Here is a tiny trained network, its code and every weight. The questions are about switching its units off for an input and a target symbol, where a switched-off unit gives its printed mean instead of its output.

import numpy as np


def w(rows, s, z=0):
    codes = np.array(rows[::2]) - 128.0
    scale = np.full(codes.shape[1], s)
    scale[-1] = z or s
    return codes * scale


def f(y):
    return y / 2 * (1 + np.tanh(0.7978845608 * (y + 0.044715 * y**3)))


def softmax(a):
    e = np.exp(a - a.max(-1, keepdims=True))
    return e / e.sum(-1, keepdims=True)


def log_softmax(a):
    a = a - a.max(-1, keepdims=True)
    return a - np.log(np.exp(a).sum(-1, keepdims=True))


def net(x, mask):
    ids = ['ΓΔαβζθμξτ'.index(c) for c in x.split()]
    T = len(ids)
    res = E[ids] + P[:T]
    r = res
    for j in range(2):
        rows = slice(2 * j, 2 * j + 2)
        q, k, v = (r @ M[0][rows].T for M in (Q, K, V))
        z = softmax(np.where(np.tri(T) > 0, q @ k.T / 2**0.5, -1e9)) @ v
        o = O[0][rows]
        res = res + np.where(mask[j], z, o[:, -1]) @ o[:, :-1]
    y = f(res @ A[0][:, :-1].T + A[0][:, -1])
    res = res + np.where(mask[2:10], y, B[0][:, -1]) @ B[0][:, :-1]
    return log_softmax(res[-1] @ U[:, :-1].T + U[:, -1])


Q, K, V, O, A, B = {}, {}, {}, {}, {}, {}
E = w([
[62,79,146,147],'Γ',
[66,76,118,142],'Δ',
[201,173,48,110],'α',
[55,58,83,102],'β',
[208,167,65,117],'ζ',
[107,101,231,226],'θ',
[124,33,212,2],'μ',
[55,48,41,107],'ξ',
[165,236,177,68],'τ',
],0.0057)
P = w([
[3,252,86,108],'0',
[86,162,117,130],'1',
[116,135,134,141],'2',
[137,121,144,143],'3',
[150,116,146,150],'4',
[165,101,147,154],'5',
[179,98,151,152],'6',
[185,88,151,156],'7',
[187,76,155,158],'8',
[207,83,147,161],'9',
[218,71,145,141],'10',
[218,61,142,150],'11',
[217,53,137,137],'12',
[223,53,122,151],'13',
],0.0037)
Q[0] = w([
[157,128,125,189],'H1',
[43,172,163,120],'H1',
[86,62,251,60],'H2',
[124,158,169,248],'H2',
],0.024)
K[0] = w([
[176,109,127,185],'H1',
[50,216,126,141],'H1',
[44,83,252,107],'H2',
[156,201,183,215],'H2',
],0.024)
V[0] = w([
[120,172,127,253],'H1',
[159,83,210,112],'H1',
[223,172,206,102],'H2',
[154,120,55,77],'H2',
],0.011)
O[0] = w([
[217,44,59,6,113],'H1',
[188,128,176,217,249],'H1',
[100,160,6,69,188],'H2',
[254,80,93,52,4],'H2',
],0.0059,0.0022)
A[0] = w([
[71,71,64,39,32],'N1',
[165,34,225,195,104],'N2',
[175,108,55,78,2],'N3',
[115,78,168,49,117],'N4',
[154,4,97,90,215],'N5',
[176,243,148,127,204],'N6',
[232,103,172,132,109],'N7',
[56,151,87,236,126],'N8',
],0.016,0.003)
B[0] = w([
[140,241,168,45,125],'N1',
[216,58,174,120,254],'N2',
[221,180,156,211,132],'N3',
[50,135,113,159,137],'N4',
[39,130,148,173,166],'N5',
[115,79,40,71,159],'N6',
[128,186,52,146,154],'N7',
[4,173,110,149,198],'N8',
],0.022,0.0073)
U = w([
[3,138,138,159,209],'Γ',
[164,25,183,155,235],'Δ',
[169,179,163,86,102],'α',
[145,136,141,112,4],'β',
[158,161,141,110,75],'ζ',
[165,170,116,173,85],'θ',
[140,88,62,58,170],'μ',
[153,138,118,142,41],'ξ',
[158,151,105,152,64],'τ',
],0.0056,0.003)

Each question gives the input, a string of symbols that net reads in full, and the target symbol t.
The units are the heads (2 rows each of Q, K, V and O) and the neurons (one row each of A and B). Each row of codes is followed by its name. A weight is (code - 128) times the scale printed after its matrix; where a second scale follows, it is the last column's (O, A, B and U).
mask holds one flag per unit, heads first, then neurons. A switched-off unit (its flag False) gives its mean, the last column of its rows in O or B, instead of its output. The means were averaged over made-up inputs and are rounded, as every weight is.
A unit's drop is (log p(t) with every unit on - log p(t) with that unit switched off) / (log p(t) with every unit on - log p(t) with every unit switched off).
The circuit of an input: a set's keep is (log p(t) with only the set's units on - log p(t) with every unit switched off) / (log p(t) with every unit on - log p(t) with every unit switched off). Starting from all 10 units, units are removed one at a time, each time the one whose removal leaves the highest keep (on an exact tie, the one counted first), for as long as the keep stays at least 0.8.
units of the circuit, in order: the units of the circuit, biggest drop first
most important unit: the unit with the biggest drop
top k neurons: the k neurons with the biggest drops, biggest first
heads that matter: for each layer, one digit per head in row order, 1 if its drop is at least 0.15 and else 0, layers parted by /
drop when u is switched off: that unit's drop, to one decimal
input μ τ Δ, target Γ: units of the circuit, in order => (N8, H1)
input Δ θ θ α Γ θ ζ, target θ: units of the circuit, in order => (N3, H2, H1, N7)
input θ μ μ ζ, target μ: units of the circuit, in order => (H2, N6, H1)
input α ξ Γ θ Γ θ Δ α, target θ: units of the circuit, in order => (N3, H2, H1, N7)
input Γ θ θ β β β β μ, target Γ: top 2 neurons => (N4, N5)
input θ θ α τ θ α τ ζ θ ζ Δ ζ θ β, target Γ: most important unit => N5
input θ μ μ ξ τ μ α Γ α μ α, target μ: units of the circuit, in order => (H1, N6, H2)
input θ τ θ μ θ τ μ τ α Δ, target Γ: heads that matter => 01
input Δ α α θ θ τ θ Γ, target Γ: units of the circuit, in order => (H2, N8)
input μ τ θ τ τ Γ, target Γ: units of the circuit, in order => (N8, H2)
input θ θ ζ μ β, target Γ: heads that matter => 00
input α β α ξ μ θ, target Γ: heads that matter => 01
input μ Γ α ξ, target Γ: top 2 neurons => (N2, N5)
input μ α μ α θ, target Γ: units of the circuit, in order => (N8)
input μ θ θ α, target θ: top 2 neurons => (N3, N2)
input θ ζ θ μ θ ξ μ θ ζ, target μ: heads that matter => 10
input τ θ Δ Γ α α θ ξ, target Γ: top 3 neurons => (N5, N2, N4)
input θ μ τ τ μ θ α, target μ: units of the circuit, in order => (N6, H2)
input θ θ θ Δ Δ ξ θ ζ θ Γ θ ζ, target θ: drop when N8 is switched off => 0.1
input τ θ θ θ μ, target Γ: drop when N5 is switched off => 0.5
input θ θ ζ Δ μ Δ μ τ, target μ: drop when N6 is switched off => 0.7
input ξ μ ζ θ α τ, target μ: drop when N6 is switched off => 0.6
